Each row has a class, written after it.
[ 168 -188   64  -89 -356   95  221  197 -227   23  113 -393  -81 -112
   35   34   -8  147  -28   65   -6  166  162 -644 -159  206   11  -73
 -156 -216   25  255  -23   42 -126  -96 -149] | J831
[ -84  660  274 -294 -107  239 -103  -78 -386  -52  401  -61  -53 -210
 -130  -57  166 -203 -500  161 -329   80   82 -822 -324  366  129  130
 -220  334   73  149  123  162  492  236  293] | J831
[-115  -65  -52  112   72 -383  210  -74 -150  -46 -298 -213 -322  -75
  230  368  -44  177  301 -112  207  -42   10 -318 -111  429  221  -31
  -12   76  520   78   13  294 -475  104 -456] | J640
[ -22  -44  -77   38   95 -335   11  -67 -199 -134 -195 -286 -170 -163
  193  383  -43  150  187 -169  104   61   18 -333 -143  411  113   34
    3  107  590   57 -100  250 -296  -18 -329] | J248
[ 274 -166   68  -93 -336   63  161  270 -241   20  150 -441  -73 -167
   10   11  -19  101 -116   -3    4  148  187 -577 -128  210  -17  -53
 -135 -219   20  260 -127   79  -88 -170 -103] | J802
[-204  499  149 -434   52  -48  123 -217   56  448  378  260  196 -110
 -103 -160  158   89  184 -135  -15   47   13  240 -447 -204  -59   91
  337 -143   98  229  -13  -88 -646  -24  302] | J802
[ 132 -146   34  -17 -171   80  182  210 -320  -91  -10 -281 -111 -187
  102   -1 -127  259   68   17    6  -27  186 -638  -45   70   40 -148
 -135 -195  103  133   60   82 -158  -21 -265] | J999
[  -5 -157  -24   38   40 -360  -23  -83 -108 -175 -250 -216 -193 -127
  238  403 -123  152  165 -123   79   91    4 -338 -182  376  100   16
  -85   51  558   66 -103  256 -297  -54 -316] | J79
[-188  458  163 -326   63  -42  -22 -180   36  410  396  252  284 -160
 -114 -184  205  117  109 -123   -6   23  -10  180 -492 -189 -107   54
  330 -106   65  204  -21  -92 -521    2  339] | J476
[-317  455  114 -365  133  -23  107 -106  -30  384  277  329  276    8
 -132 -175   -4  219  321 -148    2 -106  -14  193 -393 -280   -3  104
  384 -148  127  106    4 -197 -429   52  170] | J999
[ 165 -162   16   56 -222  112  228  241 -286  -60   72 -276  -74 -219
   97  -48  -16  243   30   32   28   39  227 -641  -49   68   35 -200
 -147 -189   74  127   31   95 -127    3 -277] | J735
[ -37 -185  -55   50   37 -315   89    3 -169 -183 -283 -183 -220  -65
  199  412  -89  149  260  -57  139  147    2 -294 -102  400   86   51
  -82   53  577   15  -67  194 -297  -56 -373] | J482
[ 155 -135   21   27 -217  119  260  230 -335   52   72 -284 -136 -141
  116   18  -17  233   82   58   38  -11  195 -569 -160   89   46 -147
  -95 -246   68  179   83   64 -190  -39 -287] | J831
[ -50  -88  -59   75   88 -321   54  -79 -105 -144 -231 -273 -247 -109
  189  412 -123  191  203  -94   62   63    5 -334  -95  388  168  -29
  -46   86  563   79  -67  187 -293  -29 -359] | J79
[-217  508   66 -561   -9 -119  130 -154   86  412  347  273  278   46
 -188  -93  -37  154  253 -159  -70    1  -37  121 -357 -198    5  151
  415 -256  116  244   73 -220 -542  -33  346] | J999
[-235 -221  -87  169  104 -419  104 -133 -187  -97 -337 -183 -353  -94
  103  312    8  193  297  -77   61  -29   49 -319 -153  367  209  -23
  -26  182  504   10   -2  215 -313  131 -407] | J640
[-286  509  102 -475    6  -71  131 -240  113  538  320  314  197   58
 -164 -191  124  121  268  -85 -112   -3  -53  257 -413 -197   39   71
  385 -189   -3  213  135 -235 -624   41  332] | J831
[-231 -254  -40  205  171 -381   58  -88 -166  -83 -374 -139 -201  -84
  191  282  -34  162  280  -73   79   -6    1 -287 -204  430  185  -27
  -56  199  463  -25  -30  164 -295  108 -329] | J831
[-157  -98  -63  151  171 -392  138  -59  -81  -55 -364 -156 -332  -53
  186  349  -60  169  304 -130  148  -56   12 -235  -56  414  177  -66
  -17  111  508  -10    6  244 -430  107 -526] | J248
[-150 -231  -25  164   24 -393  186 -161  -40 -110 -264 -198 -258  -91
  208  349  -93  213  235 -145  128   63   91 -312 -122  432   87 -101
  -63   26  487   84  -96  316 -427   20 -489] | J472
[-123  685  259 -227 -160  212 -128 -124 -340  -74  431  -80  -89 -210
 -182  -98  182 -151 -528  156 -342   53  128 -831 -293  290  158   75
 -235  304   34  179  141  121  512  266  348] | J640
[-177  659  101 -445   38  -78   75 -206  152  407  376  321  274   -5
 -165 -169   45  143  176 -139  -49   17    7  131 -397 -187  -55  109
  337 -224   59  170   46 -223 -530  -55  403] | J128
[-315  461  119 -364   73  -20   99  -52   12  426  285  399  299   43
  -99 -292   93  117  259  -87  -35   -2  -15  266 -308 -251   42  146
  310 -116   23   51   18 -248 -348  124  355] | J482
[-192  -93  -65  184  240 -377  199  -23  -89  -91 -323 -152 -351  -14
  171  347  -84  267  326 -151  148  -89   21 -280 -114  378  203  -73
   33   81  470  -15   -9  218 -397  117 -525] | J69
[-255  428  170 -392   47  -84   17 -204   42  463  375  276  332  -75
 -124 -178  170  135  138 -178  -16   70  -30  259 -532 -204 -129   32
  359 -208   29  249  -70 -107 -621  -35  360] | J248
[  -5   -2  -65  100  141 -317  -48  -36 -162 -220 -249 -265 -173 -124
  208  400 -119  218  175 -116   66   41  -21 -299 -154  375   73   55
  -48  127  609   19 -128  198 -270  -31 -289] | J128
[ -92  724  294 -252 -168  221 -115 -140 -450  -47  464  -49  -82 -252
 -128 -113  265 -240 -531  162 -238   85  149 -816 -333  339  108   61
 -226  306   40  219  102  206  347  269  318] | J482
[ -64  474  332 -174 -109  294 -108 -204 -267   72  484  -88 -168 -313
  -91 -167  356 -261 -543  250 -334   25  130 -712 -331  228  223  -23
 -271  324    7  298   97  276  351  255  268] | J79
[-183 -221  -55  112   13 -415  166 -145  -70  -48 -277 -174 -266  -69
  137  328  -59  144  225 -167  103   90   67 -288 -106  438   83 -109
  -30   65  458   80  -51  278 -457   27 -452] | J248
[ -20 -175  -42   94   96 -328   69  -54  -43 -159 -259 -200 -239 -110
  208  426  -77  203  190  -78   68  104  -20 -337 -178  403  100   46
 -105   65  574   73  -78  242 -323  -84 -334] | J128
[ 148 -124   43  123 -216  131  195  244 -278  -48   21 -221 -102 -163
   68  -81  -18  214   32   84   33   34  225 -546  -45   17   75 -219
 -186 -189    6   74   24   62  -99   -6 -229] | J482
[-198  531   96 -429  -47  -52  137 -145  141  452  368  290  256   -9
 -229 -169   74  106  236 -120  -52   75   28  241 -312 -239  -71   67
  367 -280   40  212   76 -226 -563  -40  301] | J476
[-308  495  184 -407   -3  -42  166  -91  -44  378  244  375  334   65
  -71 -239   10  148  257  -99   52  -53   -1  118 -376 -227   15   59
  308 -133   75  123   83 -250 -421  113  295] | J640
[-284  475  108 -428  -28  -44  132 -192   96  483  330  276  286   19
 -149 -176   54  140  225 -131  -60   62  -14  199 -432 -160  -24  106
  354 -228   32  246   71 -197 -595  -53  353] | J831
[ 236  -50   32 -132 -357   54  182  239 -223   33  176 -415 -117 -157
   32   48    8  109  -77  -30   47  205  202 -602 -137  200  -46  -45
  -81 -271   27  261 -112   96 -189  -89 -172] | J248
[-224  605  118 -485  -37  -56  181 -187   94  486  363  358  306   57
  -99 -133   32  102  210 -189  -13   18  -35  242 -400 -160  -29   50
  459 -220   39  224  114 -255 -605  -52  296] | J831
[ 253 -106  106  -63 -205   79  288  255 -201   41   88 -257 -156  -63
  141   36   27  209   16   71  -32   58  153 -500  -88  110   56  -52
 -167 -222  151  238  -23   31 -112    8 -157] | J128
[ 237  -68  131  -72 -242  101  268  196 -207   52  118 -283 -113 -174
  108   -8   33  147   31   27  -25  125  164 -425  -71   83   78  -84
 -117 -233  101  256  -67   55 -175  -16 -154] | J79
[-197 -295  -59  132  165 -442   43  -72 -247  -95 -383 -227 -313  -86
   61  321  -17  172  339   25   79  -50   30 -356 -172  425  158   -7
  -50  194  533   16    9  234 -355  127 -407] | J476
[ 263  -15   10 -121 -339    7  165  253 -252  -52  142 -418 -113 -187
   11   81  -32  129  -50   -7   39  161  191 -652  -92  216  -50  -17
  -64 -260   55  183  -90   62  -92 -102 -180] | J472
[-210 -279  -90  217   77 -352  227  -73  -75  -82 -295  -80 -284  -24
  123  338  -96  213  282  -92  141   23  100 -266  -97  371  146  -94
  -85   42  453   16  -53  307 -394   52 -567] | J482
[ 115 -199   24  -41 -115    7  173  203 -328   -2   27 -402 -207 -179
   39   17   43  221   50  -28 -111   40  148 -621  -46  121   78  -52
  -35 -123   88  208  -80   42  -47  -14 -128] | J69
[ -99  -14  -80  171  155 -380  138  -88 -144  -77 -313 -219 -371 -107
  245  387  -24  173  296 -112  223  -53   23 -227 -118  436  176  -36
   58  103  521   44   -6  276 -493   83 -519] | J472
[-294  526  107 -396  -41  -76  124 -171   90  417  365  317  235   20
 -162 -157   47  106  196 -111  -51   16   32  156 -368 -217  -15   91
  388 -250   25  179   63 -135 -542   -9  276] | J75
[ -88  541  321 -150 -109  312 -137 -229 -238  -57  486  -99 -123 -338
 -121 -160  296 -176 -533  204 -377   27  132 -741 -316  215  181   15
 -215  356    6  215   93  312  362  245  239] | J75
[-137  -37  -36  121   85 -404  187  -38 -114  -69 -373 -151 -324  -70
  204  332  -69  200  339 -133  194  -21   -6 -241 -120  398  202  -17
   12  113  547   15   15  224 -507  108 -450] | J640
[-241 -221  -40  192  164 -429  126  -23 -171 -105 -395 -162 -309  -65
   65  272 -118  212  297  -76   29  -53   89 -395 -185  394  218  -70
 -114  155  573  -25   -9  189 -303   92 -389] | J802
[-222  513  165 -486  100  -60   74 -268  135  348  338  373  277  -46
  -54 -247  131  105  176 -134  -57   55   -2  131 -338 -214  -10   16
  313  -91  -37   62   29 -157 -451   78  347] | J69
[-195 -293  -41  192   77 -366  178 -196   64  -56 -280 -157 -350  -94
  126  344  -95  206  243 -181   49   26   49 -213 -124  419  110  -79
  -56   81  365   78  -52  302 -409    8 -518] | J802
[ 124 -177   45  -40 -139  -35  222  214 -334   25   13 -399 -142 -155
   69   76   50  191   65   22   24   39  152 -577  -67  144   36  -68
  -49 -172  146  227 -107   41 -117   -4 -146] | J472
[-196 -283    3  210   42 -377  162 -146    1 -141 -341 -139 -302  -94
  160  319  -80  200  258 -149   71   69   12 -204 -117  399   96  -83
  -33   88  422   32  -80  342 -482   52 -510] | J75
[-380  363  100 -417  127  -58  149  -65  -39  416  205  350  279   46
 -176 -265   17  152  332  -74  -60  -40  -55  240 -303 -249   27   81
  329  -93  125   88   52 -274 -475   92  282] | J999
[ 184 -165   90  -41 -171   58  240  233 -205   -2   68 -286  -83 -148
  139   42  -16  226   55    0  -32   56  106 -466  -24  126  -11  -98
 -106 -189  148  198  -87   73 -167   18 -252] | J735
[ 291  -70   75  -86 -395   86  208  223 -164    7  187 -395 -101 -177
  101   66   20  143 -112  -11   36  212  203 -649 -197  219  -31  -94
 -127 -257   21  235  -71  108 -162 -115 -176] | J831
[ -28  685  165 -249 -123  257  -47 -237 -374   81  570 -188 -251 -297
 -237 -125  349 -271 -483  240 -270   31  229 -879 -262  229  246  -97
  -84  413   69  197  105  194  383  254  216] | J999
[ -95  -84  -70  129  154 -369  148  -15 -106  -52 -310 -215 -327  -77
  221  393  -56  200  267 -146  206  -34   18 -338 -155  436  199  -51
  -42   51  553   35  -21  317 -462   48 -534] | J248
[-343  561   93 -407   99  -29  106  -52    0  416  301  306  374   31
 -113 -257   -7  206  293 -133    1  -66   16   66 -322 -218   78  108
  326 -163  126   82   50 -195 -378  102  297] | J735
[-283  556   85 -374   56  -85  100  -72    3  400  251  325  321   51
  -84 -229   20  117  250  -74    2  -18    2  187 -251 -216   29   75
  332 -132   82   53   36 -302 -373   88  337] | J472
[-212  597  200 -424   41  -45   91 -159   78  438  390  307  335  -95
  -57 -203  114  135  154 -186   19   46  -27  205 -508 -219  -24   93
  321 -175   50  190  -33 -127 -593  -10  403] | J802
[-152  568  212 -470   68  -50   51 -322  101  362  377  365  350  -90
   51 -209  133  120  104 -173   -1  -26   24  122 -398 -221   -7  -68
  357 -106   24  141   22 -106 -464   48  321] | J472
[ -98  696  205 -182 -140  243  -51 -206 -368   93  595 -157 -202 -279
 -174 -150  383 -248 -500  243 -355   62  211 -899 -282  273  262  -88
 -186  336   71  207   84  167  423  318  252] | J735
[  22 -167  -56   77  117 -351   84  -36 -161 -206 -279 -238 -213 -126
  205  421  -74  183  204  -98   89   84   19 -382 -148  422   89   31
  -71  123  645   54 -102  211 -273  -45 -319] | J128
[-305  495   74 -483   -6 -107  116 -149  109  448  341  302  271    9
 -211 -157   66  113  223 -100  -89   64   -4  200 -333 -233  -22  138
  396 -260   23  192   32 -181 -597  -13  356] | J75
[ 172 -187   67  -31 -206   93  294  204 -145   39   54 -322 -178 -111
   63    8   65  228   64   44 -135   75  162 -433    9   88   89  -27
 -174 -170  122  179  -19   25  -88   35 -201] | J831
[ 263  -10   44  -87 -389   67  172  254 -273  -52  147 -409 -104 -183
   72   41  -27   99  -50   58   71  159  190 -642  -60  171  -33  -83
 -115 -247   58  151  -74  142 -207  -86 -237] | J75
[ -35  700  281 -296 -178  220 -171 -131 -400   51  519  -91  -87 -275
 -124  -60  245 -188 -527  178 -314   85  154 -809 -374  325  111  125
 -170  241   43  305  133  218  378  207  318] | J476
[-158  483  184 -464   36  -70   10 -271   79  342  362  284  286 -114
  -66 -194  160  104  143 -125  -24   -3   34  119 -393 -181  -50   77
  317  -75   69  158   49  -62 -490   48  322] | J476
[ -73 -146  -16   80   82 -348    5  -17 -153 -238 -284 -243 -163 -143
  230  380 -136  193  203 -141   56  101  -27 -438 -186  450  107   58
  -90   89  628   40 -105  241 -264  -17 -292] | J735
[ 265 -164   86 -113 -222   59  266  150 -174   60   83 -305 -204 -214
   72  -13   60  142   36   49 -120  136  160 -435  -26  109   31  -76
 -142 -170   67  233  -27   53 -211  -22 -111] | J802
[ 133 -212   36   54 -185   59  210  230 -279  -21   32 -319 -180 -189
   41    2  -43  273   48   68  -73   12  239 -629 -107   57   52 -133
 -197 -210   68  156   16   46  -94  -30 -213] | J802
[ 211 -157    6 -134 -344   38  193  240 -258    9  152 -471 -133 -137
   21   72   17  123  -70   32   37  142  250 -704  -65  218  -12  -68
 -141 -253   91  271  -40  112 -123  -77 -209] | J248
[ 174  -64   35   57 -181  143  261  236 -275  -33   59 -273 -172 -161
   62    6  -38  221   29   21   66    0  207 -589 -164   78   65 -115
 -122 -240   66  168   15  148 -175  -92 -324] | J128
[ -55  610  253 -186 -127  218 -121 -195 -368   18  510 -140 -177 -243
 -226 -100  321 -234 -475  260 -349  -32  210 -845 -285  231  180  -49
 -188  363   84  205  119  154  493  330  208] | J476
[-346  450  128 -355   71  -76  159  -62  -47  422  208  378  294   81
 -100 -232   37  153  345  -99    6  -60  -37  195 -291 -229   55   51
  350 -100   95   70   49 -266 -415  140  267] | J482
[-163  510  180 -470   41  -44   74 -283  120  335  360  352  325  -96
  -74 -201  114  142  138 -145  -28   38   52  129 -383 -238  -36    1
  297  -79  -36   90   47 -139 -427   32  333] | J802
[-199  532  132 -443   71  -73  149 -177  143  467  374  335  230   28
 -124 -121  119  139  174 -123  -62   12  -34  159 -432 -166    1   83
  347 -229   27  240   44 -199 -506    4  346] | J128
[-345  476  148 -362  101  -47  126  -93   -9  465  277  353  316   17
 -124 -249   29  132  271 -105  -15  -64   -2  282 -353 -220   -7   63
  326 -125   60  107   44 -222 -467   57  276] | J802
[-220  672   82 -514   -9  -71  187 -248  131  443  400  245  134   36
 -134 -156  107  102  220 -144  -41   61  -20  161 -271 -168    9   63
  408 -170   32  209   82 -210 -615   38  308] | J69
[-239  497  122 -391    5  -76   82 -229   55  388  389  263  285  -98
  -87 -136  157  151  148 -183   38   47   29  168 -479 -214  -44   53
  385 -171   58  216  -27 -129 -575  -22  298] | J640
[ 180 -114   88  -10 -231   21  200  166 -210    3   55 -314 -167 -142
  113   10   77  153  -10   19  -59   98  176 -446  -13  112   15 -115
 -167 -161  117  190  -54   54 -168   51 -182] | J248
[-122 -222  -15  178   53 -348  176  -95  -82  -67 -268 -123 -222 -100
  229  350  -84  137  219 -116  189   24   74 -224  -98  413  135 -128
  -51   62  467   88  -33  332 -411   42 -535] | J79
[ -74  754  197 -122  -72  290  -90 -218 -341   37  535 -128 -241 -249
 -236 -147  339 -243 -535  205 -375    6  239 -844 -284  246  258  -38
 -168  381   51  188   95  146  556  263  273] | J128
[-257  531  112 -458  -25  -53  157 -178  111  492  360  278  261  -21
 -140 -188   96  164  209 -180  -83   37  -23  230 -358 -226   41  115
  383 -259   30  281   56 -186 -580  -22  385] | J640
[-162 -304  -39  170   38 -420  247 -146  -40  -48 -311 -177 -287  -75
  168  351 -126  165  270 -122  142   23   59 -354 -107  462  118 -159
  -74   85  442   99  -29  249 -482   16 -472] | J802
[-100  409  337 -160 -135  271  -93 -245 -226  -22  440  -83 -210 -287
  -74 -126  298 -188 -556  204 -376   35  153 -776 -355  269  189  -44
 -271  348    0  277  110  309  412  286  208] | J640
[ 259 -127   86  -94 -385   78  197  232 -273  -30  134 -441  -76 -168
  121   88   -8  151  -60   -2   28  147  154 -601 -145  225  -58  -56
 -102 -215   65  262  -72   87 -190  -96 -227] | J831
[-264  529  185 -407   18  -72  157 -316   59  350  335  322  279  -78
  -28 -262  143   98  166 -151    4  -13   48  140 -346 -215  -13  -73
  375  -71   26  162   52 -146 -576  108  308] | J472
[-117 -305  -19  189   61 -360  134 -137    3 -103 -238 -164 -290 -101
  207  356  -61  185  190 -115  116  102   44 -309 -188  450   66 -112
  -72   45  403   98  -80  324 -434  -19 -477] | J69
